Below are the code and all the weights of a small trained network. Each question names an input and a class and asks about switching units off, where a switched-off unit gives its printed mean instead of its output.

import numpy as np


def w(rows, s, z=0):
    codes = np.array(rows[::2]) - 128.0
    scale = np.full(codes.shape[1], s)
    scale[-1] = z or s
    return codes * scale


def f(y):
    return y / 2 * (1 + np.tanh(0.7978845608 * (y + 0.044715 * y**3)))


def log_softmax(a):
    a = a - a.max(-1, keepdims=True)
    return a - np.log(np.exp(a).sum(-1, keepdims=True))


def net(x, mask):
    res = np.array(x, float).reshape(1, 5) / 4 @ E
    y = f(res @ A[0][:, :-1].T + A[0][:, -1])
    res = res + np.where(mask, y, B[0][:, -1]) @ B[0][:, :-1]
    return log_softmax(res[-1] @ U[:, :-1].T + U[:, -1])


A, B = {}, {}
E = w([
[191,68,118,67,14,91,157,111,92],'x0',
[158,43,78,149,191,153,132,54,118],'x1',
[108,35,85,93,155,100,148,204,241],'x2',
[34,117,155,98,92,171,222,66,163],'x3',
[225,125,141,127,58,247,104,168,126],'x4',
],0.012)
A[0] = w([
[109,200,110,168,186,85,125,107,107,131],'n0',
[142,146,101,141,69,143,113,89,129,184],'n1',
[133,152,180,155,140,137,115,160,86,157],'n2',
[96,81,96,131,115,151,140,129,105,127],'n3',
[165,152,181,165,4,177,111,117,100,230],'n4',
[117,127,114,192,131,73,136,76,131,174],'n5',
[123,150,114,168,238,98,83,157,152,213],'n6',
[65,163,177,181,132,127,92,147,164,180],'n7',
[78,157,192,133,178,76,122,102,130,189],'n8',
[168,106,77,162,201,207,163,101,139,136],'n9',
[73,140,114,119,154,78,143,157,165,134],'n10',
[95,82,99,145,127,75,119,128,109,86],'n11',
[201,145,132,121,217,153,92,111,122,184],'n12',
[160,157,118,98,183,137,174,128,119,88],'n13',
[164,62,128,163,147,203,122,136,117,151],'n14',
[98,161,113,121,74,105,224,117,118,184],'n15',
[101,157,156,164,141,128,101,203,152,184],'n16',
[116,193,138,131,100,162,108,157,151,218],'n17',
[86,143,204,148,121,116,156,93,102,190],'n18',
[154,103,138,175,137,157,105,51,97,174],'n19',
[181,78,93,112,61,125,117,145,171,236],'n20',
[155,46,14,106,188,118,143,133,168,139],'n21',
[137,62,145,93,57,107,150,156,125,181],'n22',
[182,115,146,86,58,180,134,131,196,104],'n23',
[102,45,42,179,212,74,139,124,138,253],'n24',
[135,170,160,143,141,175,133,80,46,139],'n25',
[109,141,163,86,102,106,160,183,129,199],'n26',
],0.013,0.0057)
B[0] = w([
[96,199,128,133,195,122,129,162,69,193],'n0',
[115,115,134,161,68,146,140,102,77,163],'n1',
[166,183,111,115,128,125,159,100,117,172],'n2',
[147,110,142,156,138,122,119,113,118,151],'n3',
[191,115,97,137,12,122,137,123,67,231],'n4',
[70,140,144,104,154,97,135,139,73,176],'n5',
[108,200,123,84,184,132,52,163,121,231],'n6',
[128,141,98,91,165,180,197,145,146,192],'n7',
[86,139,129,151,216,120,151,179,111,202],'n8',
[130,124,173,113,141,191,132,117,118,192],'n9',
[64,109,103,108,136,118,146,146,174,197],'n10',
[101,115,121,130,143,98,103,124,145,165],'n11',
[129,153,167,135,90,132,69,136,112,195],'n12',
[129,140,142,115,121,143,124,159,120,131],'n13',
[170,109,160,124,117,185,121,88,118,181],'n14',
[120,105,120,197,144,83,199,112,121,194],'n15',
[193,197,74,88,154,165,120,113,171,192],'n16',
[191,142,54,133,109,169,156,97,144,190],'n17',
[94,118,144,155,140,146,198,118,85,187],'n18',
[91,130,165,118,90,142,127,127,88,182],'n19',
[191,71,143,167,118,104,107,98,157,210],'n20',
[121,93,149,112,82,151,57,77,186,227],'n21',
[162,63,100,202,132,104,125,144,158,200],'n22',
[178,90,141,157,126,141,123,148,127,196],'n23',
[39,80,184,51,162,110,56,118,222,250],'n24',
[85,192,114,122,75,142,149,76,89,196],'n25',
[162,97,47,151,144,126,149,156,166,186],'n26',
],0.011,0.021)
U = w([
[192,241,78,123,163,172,101,152,94,123],'0',
[39,168,184,95,220,96,91,189,124,3],'1',
[49,128,143,180,208,72,234,131,69,207],'2',
[115,76,255,111,126,205,65,87,184,166],'3',
[128,178,142,154,5,170,171,75,54,155],'4',
[77,68,115,107,120,3,75,134,226,50],'5',
[244,59,103,204,63,128,155,150,113,176],'6',
[131,151,57,121,193,209,235,175,237,84],'7',
],0.0086,0.002)

Each question gives the input, the list of numbers given to net, and the class t.
The units are the neurons (one row each of A and B). Each row of codes is followed by its name. A weight is (code - 128) times the scale printed after its matrix; where a second scale follows, it is the last column's (A, B and U).
mask holds one flag per neuron, in row order. A switched-off neuron (its flag False) gives its mean, the last column of its row in B, instead of its output. The means were averaged over made-up inputs and are rounded, as every weight is.
A unit's drop is (log p(t) with every unit on - log p(t) with that unit switched off) / (log p(t) with every unit on - log p(t) with every unit switched off).
The circuit of an input: a set's keep is (log p(t) with only the set's units on - log p(t) with every unit switched off) / (log p(t) with every unit on - log p(t) with every unit switched off). Starting from the 12 units with the biggest drops (on a tie, the unit counted first), units are removed one at a time, each time the one whose removal leaves the highest keep (on an exact tie, the one counted first), for as long as the keep stays at least 0.8.
units of the circuit, in order: the units of the circuit, biggest drop first
unit that matters most: the unit with the biggest drop
k most important neurons: the k neurons with the biggest drops, biggest first
drop of u: that unit's drop, to one decimal
input [-1,-6,-3,-5,8], class 6: units of the circuit, in order	[n6]
input [4,0,8,-6,4], class 3: 4 most important neurons	[n21; n4; n17; n15]
input [-8,-6,3,-4,-1], class 7: 3 most important neurons	[n7; n10; n16]
input [7,0,7,5,0], class 6: 2 most important neurons	[n23; n22]
input [-7,1,-3,-2,0], class 0: 3 most important neurons	[n24; n16; n2]
input [-4,0,6,-7,-1], class 1: 2 most important neurons	[n6; n4]
input [2,-2,-3,1,-2], class 4: 2 most important neurons	[n24; n10]
input [-4,8,-6,-7,2], class 3: 4 most important neurons	[n14; n9; n4; n19]
input [-4,1,-3,-1,0], class 0: 2 most important neurons	[n24; n10]
input [-7,7,5,5,-3], class 1: 2 most important neurons	[n6; n8]
input [-5,2,-5,4,0], class 2: 3 most important neurons	[n8; n4; n21]
input [1,3,-6,-2,-4], class 2: drop of n21	0.4
input [-2,3,-1,-8,6], class 4: drop of n24	0.7
input [8,8,-6,-6,-3], class 4: drop of n25	0.2
input [1,2,-1,8,7], class 6: unit that matters most	n23
